Below are the code and all the weights of a small trained network. Each question names an input and a target symbol and asks about switching units off, where a switched-off unit gives its printed mean instead of its output.

import numpy as np


def w(rows, s, z=0):
    codes = np.array(rows[::2]) - 128.0
    scale = np.full(codes.shape[1], s)
    scale[-1] = z or s
    return codes * scale


def f(y):
    return np.maximum(y, 0)


def softmax(a):
    e = np.exp(a - a.max(-1, keepdims=True))
    return e / e.sum(-1, keepdims=True)


def log_softmax(a):
    a = a - a.max(-1, keepdims=True)
    return a - np.log(np.exp(a).sum(-1, keepdims=True))


def net(x, mask):
    ids = ['αγηθλπτω'.index(c) for c in x.split()]
    T = len(ids)
    res = E[ids] + P[:T]
    u = 0
    for l in range(2):
        q, k, v = (res @ M[l].T for M in (Q, K, V))
        z = softmax(np.where(np.tri(T) > 0, q @ k.T / 3**0.5, -1e9)) @ v
        res = res + np.where(mask[u], z, O[l][:, -1]) @ O[l][:, :-1]
        u += 1
        y = f(res @ A[l][:, :-1].T + A[l][:, -1])
        res = res + np.where(mask[u : u + 8], y, B[l][:, -1]) @ B[l][:, :-1]
        u += 8
    return log_softmax(res[-1] @ U[:, :-1].T + U[:, -1])


Q, K, V, O, A, B = {}, {}, {}, {}, {}, {}
E = w([
[196,84,35],'α',
[161,158,191],'γ',
[182,138,75],'η',
[84,114,180],'θ',
[91,121,173],'λ',
[226,145,131],'π',
[130,251,106],'τ',
[199,136,130],'ω',
],0.022)
P = w([
[158,111,119],'0',
[200,105,151],'1',
[75,202,63],'2',
[81,142,158],'3',
[155,72,134],'4',
[23,223,84],'5',
[58,119,134],'6',
[140,70,113],'7',
[51,254,107],'8',
[57,111,126],'9',
],0.0089)
Q[0] = w([
[63,2,193],'0.h1',
[104,95,136],'0.h1',
[163,138,191],'0.h1',
],0.0087)
K[0] = w([
[93,37,197],'0.h1',
[28,195,114],'0.h1',
[168,183,254],'0.h1',
],0.0086)
V[0] = w([
[140,16,115],'0.h1',
[26,51,229],'0.h1',
[252,237,110],'0.h1',
],0.0028)
O[0] = w([
[199,161,72,48],'0.h1',
[236,149,254,7],'0.h1',
[71,34,116,253],'0.h1',
],0.0095,0.0034)
A[0] = w([
[113,167,163,109],'0.n1',
[96,247,166,155],'0.n2',
[101,198,88,13],'0.n3',
[119,160,153,114],'0.n4',
[44,155,79,3],'0.n5',
[68,131,76,154],'0.n6',
[147,127,171,108],'0.n7',
[164,120,112,161],'0.n8',
],0.012,0.0044)
B[0] = w([
[138,215,254,168],'0.n1',
[172,208,101,253],'0.n2',
[195,143,188,202],'0.n3',
[69,156,166,158],'0.n4',
[154,192,187,235],'0.n5',
[183,121,91,254],'0.n6',
[234,85,188,146],'0.n7',
[63,163,194,158],'0.n8',
],0.0065,0.0095)
Q[1] = w([
[154,72,124],'1.h1',
[205,47,199],'1.h1',
[154,131,254],'1.h1',
],0.0082)
K[1] = w([
[95,97,112],'1.h1',
[253,187,128],'1.h1',
[27,116,108],'1.h1',
],0.0061)
V[1] = w([
[172,54,157],'1.h1',
[1,143,137],'1.h1',
[81,211,104],'1.h1',
],0.0063)
O[1] = w([
[75,113,204,20],'1.h1',
[73,153,237,17],'1.h1',
[254,141,26,252],'1.h1',
],0.009,0.0032)
A[1] = w([
[111,176,237,137],'1.n1',
[100,187,138,143],'1.n2',
[139,21,179,149],'1.n3',
[149,167,48,136],'1.n4',
[131,90,107,254],'1.n5',
[199,169,177,117],'1.n6',
[181,11,140,143],'1.n7',
[188,164,97,152],'1.n8',
],0.013,0.0088)
B[1] = w([
[194,145,31,198],'1.n1',
[117,69,168,192],'1.n2',
[202,153,159,137],'1.n3',
[104,86,129,251],'1.n4',
[127,232,150,178],'1.n5',
[128,41,96,221],'1.n6',
[128,97,254,166],'1.n7',
[67,107,144,252],'1.n8',
],0.0085,0.019)
U = w([
[89,229,105,255],'α',
[141,164,100,152],'γ',
[108,67,97,18],'η',
[157,101,124,19],'θ',
[148,101,175,55],'λ',
[110,146,206,168],'π',
[45,2,208,117],'τ',
[98,140,216,224],'ω',
],0.0093,0.0052)

Each question gives the input, a string of symbols that net reads in full, and the target symbol t.
The units are the heads (3 rows each of Q, K, V and O) and the neurons (one row each of A and B). Each row of codes is followed by its name. A weight is (code - 128) times the scale printed after its matrix; where a second scale follows, it is the last column's (O, A, B and U).
mask holds one flag per unit, layer by layer, with each layer's heads first. A switched-off unit (its flag False) gives its mean, the last column of its rows in O or B, instead of its output. The means were averaged over made-up inputs and are rounded, as every weight is.
A unit's drop is (log p(t) with every unit on - log p(t) with that unit switched off) / (log p(t) with every unit on - log p(t) with every unit switched off).
The circuit of an input: a set's keep is (log p(t) with only the set's units on - log p(t) with every unit switched off) / (log p(t) with every unit on - log p(t) with every unit switched off). Starting from the 12 units with the biggest drops (on a tie, the unit counted first), units are removed one at a time, each time the one whose removal leaves the highest keep (on an exact tie, the one counted first), for as long as the keep stays at least 0.8.
circuit, biggest first: the units of the circuit, biggest drop first
unit that matters most: the unit with the biggest drop
k most important neurons: the k neurons with the biggest drops, biggest first
k most important neurons of layer l: the k neurons of layer l with the biggest drops, biggest first
drop of u: that unit's drop, to one decimal
input λ γ τ λ π, target τ: 3 most important neurons => 1.n7; 1.n1; 0.n2
input η η τ π λ λ, target α: unit that matters most => 1.n1
input γ λ π, target α: 4 most important neurons of layer 1 => 1.n6; 1.n2; 1.n7; 1.n5
input τ ω γ τ α, target τ: 4 most important neurons => 1.n7; 1.n1; 1.n4; 0.n2
input π τ γ λ ω α π θ τ, target γ: circuit, biggest first => 1.n1; 1.n6; 0.n3
input γ ω τ τ τ π, target α: 3 most important neurons => 1.n6; 1.n2; 1.n5
input α τ γ α τ ω, target α: 3 most important neurons => 1.n6; 1.n2; 1.n7
input λ λ θ θ, target θ: 2 most important neurons => 1.n1; 1.n6
input γ π π π τ α α τ, target τ: 2 most important neurons => 1.n1; 1.n5
input τ ω τ γ η ω τ λ, target ω: circuit, biggest first => 1.n6; 1.n4
input τ τ π λ ω, target ω: 2 most important neurons of layer 1 => 1.n6; 1.n7
input π α α θ, target θ: circuit, biggest first => 0.h1; 1.n1; 1.n6
input ω τ θ, target α: circuit, biggest first => 1.n7; 1.n6
input ω η τ τ α α τ π, target τ: 3 most important neurons of layer 0 => 0.n2; 0.n5; 0.n4
input ω λ η ω τ η ω ω, target ω: most important neuron of layer 1 => 1.n6
input τ π ω, target α: 3 most important neurons => 1.n6; 1.n2; 1.n5
input ω τ τ θ η, target τ: 4 most important neurons => 1.n7; 1.n1; 0.n2; 1.n4
input τ τ α τ η, target τ: 4 most important neurons of layer 1 => 1.n7; 1.n1; 1.n4; 1.n8
input λ ω ω λ γ α, target α: 4 most important neurons of layer 1 => 1.n6; 1.n5; 1.n2; 1.n7
input τ τ α τ α, target τ: 2 most important neurons => 1.n7; 1.n4
input λ π π τ η θ, target α: 2 most important neurons of layer 1 => 1.n1; 1.n4
input τ α θ τ λ θ η η τ, target η: 3 most important neurons of layer 1 => 1.n6; 1.n1; 1.n2
input τ η λ, target α: 2 most important neurons of layer 0 => 0.n3; 0.n2
input τ θ θ λ τ ω ω ω ω η, target α: 2 most important neurons of layer 0 => 0.n3; 0.n7
input α α τ τ γ γ θ γ θ, target γ: drop of 1.n2 => 0.0
input ω α λ η λ θ λ τ θ, target γ: drop of 1.n7 => 0.1
input λ λ α, target α: drop of 1.n6 => 0.6
